Below are the code and all the weights of a small trained network. Each question names an input and a class and asks about switching units off, where a switched-off unit gives its printed mean instead of its output.

import numpy as np


def w(rows, s, z=0):
    codes = np.array(rows[::2]) - 128.0
    scale = np.full(codes.shape[1], s)
    scale[-1] = z or s
    return codes * scale


def f(y):
    return y / 2 * (1 + np.tanh(0.7978845608 * (y + 0.044715 * y**3)))


def log_softmax(a):
    a = a - a.max(-1, keepdims=True)
    return a - np.log(np.exp(a).sum(-1, keepdims=True))


def net(x, mask):
    res = np.array(x, float).reshape(1, 3) / 4 @ E
    y = f(res @ A[0][:, :-1].T + A[0][:, -1])
    res = res + np.where(mask, y, B[0][:, -1]) @ B[0][:, :-1]
    return log_softmax(res[-1] @ U[:, :-1].T + U[:, -1])


A, B = {}, {}
E = w([
[204,108,47,136,88,160,46,222],'x0',
[47,181,133,71,169,93,78,198],'x1',
[72,175,2,182,154,172,137,102],'x2',
],0.0076)
A[0] = w([
[98,198,58,182,174,175,133,84,171],'neuron 1',
[92,172,109,91,134,146,40,247,129],'neuron 2',
[66,189,133,84,173,108,97,187,200],'neuron 3',
[141,118,134,126,122,141,140,99,64],'neuron 4',
[103,108,182,123,174,80,190,94,98],'neuron 5',
[160,99,171,79,95,103,131,137,177],'neuron 6',
[141,88,133,168,92,180,158,96,76],'neuron 7',
[68,160,167,83,197,95,202,40,102],'neuron 8',
[46,156,175,93,182,75,174,54,120],'neuron 9',
[89,180,56,179,162,196,136,104,87],'neuron 10',
[84,221,102,21,190,48,89,188,70],'neuron 11',
[197,54,131,221,62,184,201,72,74],'neuron 12',
[80,172,176,164,165,118,190,13,108],'neuron 13',
[169,79,203,51,96,70,127,169,101],'neuron 14',
[215,102,43,154,64,178,2,231,116],'neuron 15',
[183,79,214,79,103,86,102,148,80],'neuron 16',
[183,63,122,197,79,173,179,79,159],'neuron 17',
[61,188,45,174,140,178,138,118,84],'neuron 18',
[196,69,123,192,85,171,169,62,94],'neuron 19',
[209,65,117,168,81,209,152,75,112],'neuron 20',
[50,211,143,68,180,92,63,187,76],'neuron 21',
[202,103,85,133,56,195,25,234,84],'neuron 22',
[179,78,119,185,97,149,170,81,245],'neuron 23',
[99,175,27,172,155,186,119,104,99],'neuron 24',
[192,60,208,33,70,61,99,156,99],'neuron 25',
[50,156,132,94,174,80,91,209,153],'neuron 26',
],0.0092,0.013)
B[0] = w([
[117,118,203,140,68,169,96,195,204],'neuron 1',
[162,133,98,80,144,75,130,84,201],'neuron 2',
[62,133,120,42,80,129,126,99,232],'neuron 3',
[241,166,133,209,177,53,39,94,117],'neuron 4',
[214,107,124,202,194,84,146,164,161],'neuron 5',
[72,136,166,102,74,149,110,171,192],'neuron 6',
[238,194,92,199,169,49,8,59,133],'neuron 7',
[197,70,94,158,191,55,158,184,194],'neuron 8',
[185,54,86,137,180,68,171,152,201],'neuron 9',
[216,166,208,219,82,186,67,186,158],'neuron 10',
[154,215,70,118,135,50,23,58,178],'neuron 11',
[181,186,95,128,128,83,71,36,175],'neuron 12',
[190,54,79,164,199,50,183,179,192],'neuron 13',
[185,154,210,213,82,179,68,173,179],'neuron 14',
[157,41,91,140,204,46,218,186,238],'neuron 15',
[204,181,194,232,105,184,46,174,166],'neuron 16',
[74,161,82,62,106,111,95,71,199],'neuron 17',
[229,169,204,221,77,201,40,178,162],'neuron 18',
[182,211,49,106,133,69,38,41,169],'neuron 19',
[136,172,76,85,131,65,72,53,178],'neuron 20',
[199,217,70,93,125,49,43,21,178],'neuron 21',
[222,49,80,193,221,40,205,166,206],'neuron 22',
[26,124,146,40,81,151,154,134,249],'neuron 23',
[191,152,215,205,76,186,71,198,169],'neuron 24',
[168,154,195,212,73,183,75,184,193],'neuron 25',
[79,156,98,53,86,112,104,79,206],'neuron 26',
],0.012)
U = w([
[177,13,76,184,214,61,181,186,135],'0',
[140,207,73,83,106,89,70,33,68],'1',
[162,151,223,230,66,207,80,207,75],'2',
[36,60,128,17,62,178,194,159,237],'3',
[28,217,75,179,241,231,239,169,4],'4',
[148,229,221,227,240,226,227,23,4],'5',
[56,233,27,188,244,252,239,129,4],'6',
],0.016,0.014)

Each question gives the input, the list of numbers given to net, and the class t.
The units are the neurons (one row each of A and B). Each row of codes is followed by its name. A weight is (code - 128) times the scale printed after its matrix; where a second scale follows, it is the last column's (A, B and U).
mask holds one flag per neuron, in row order. A switched-off neuron (its flag False) gives its mean, the last column of its row in B, instead of its output. The means were averaged over made-up inputs and are rounded, as every weight is.
A unit's drop is (log p(t) with every unit on - log p(t) with that unit switched off) / (log p(t) with every unit on - log p(t) with every unit switched off).
most important unit: the unit with the biggest drop
top k neurons: the k neurons with the biggest drops, biggest first
drop of u: that unit's drop, to one decimal
input [-2,5,-5], class 1: top 3 neurons -> [neuron 21; neuron 1; neuron 26]
input [-8,-4,8], class 0: most important unit -> neuron 13
input [6,3,-7], class 2: top 2 neurons -> [neuron 25; neuron 14]
input [-3,1,-2], class 3: top 2 neurons -> [neuron 22; neuron 15]
input [-1,-6,-6], class 1: top 4 neurons -> [neuron 19; neuron 17; neuron 20; neuron 12]
input [-3,-3,-3], class 3: top 2 neurons -> [neuron 22; neuron 15]
input [-4,-3,-5], class 2: top 2 neurons -> [neuron 15; neuron 22]
input [-3,-1,1], class 3: top 2 neurons -> [neuron 22; neuron 15]
input [0,7,-7], class 1: top 2 neurons -> [neuron 21; neuron 11]
input [-3,1,-4], class 2: top 2 neurons -> [neuron 15; neuron 22]
input [-1,6,-8], class 2: top 2 neurons -> [neuron 25; neuron 14]
input [-7,-4,8], class 2: drop of neuron 15 -> 0.4
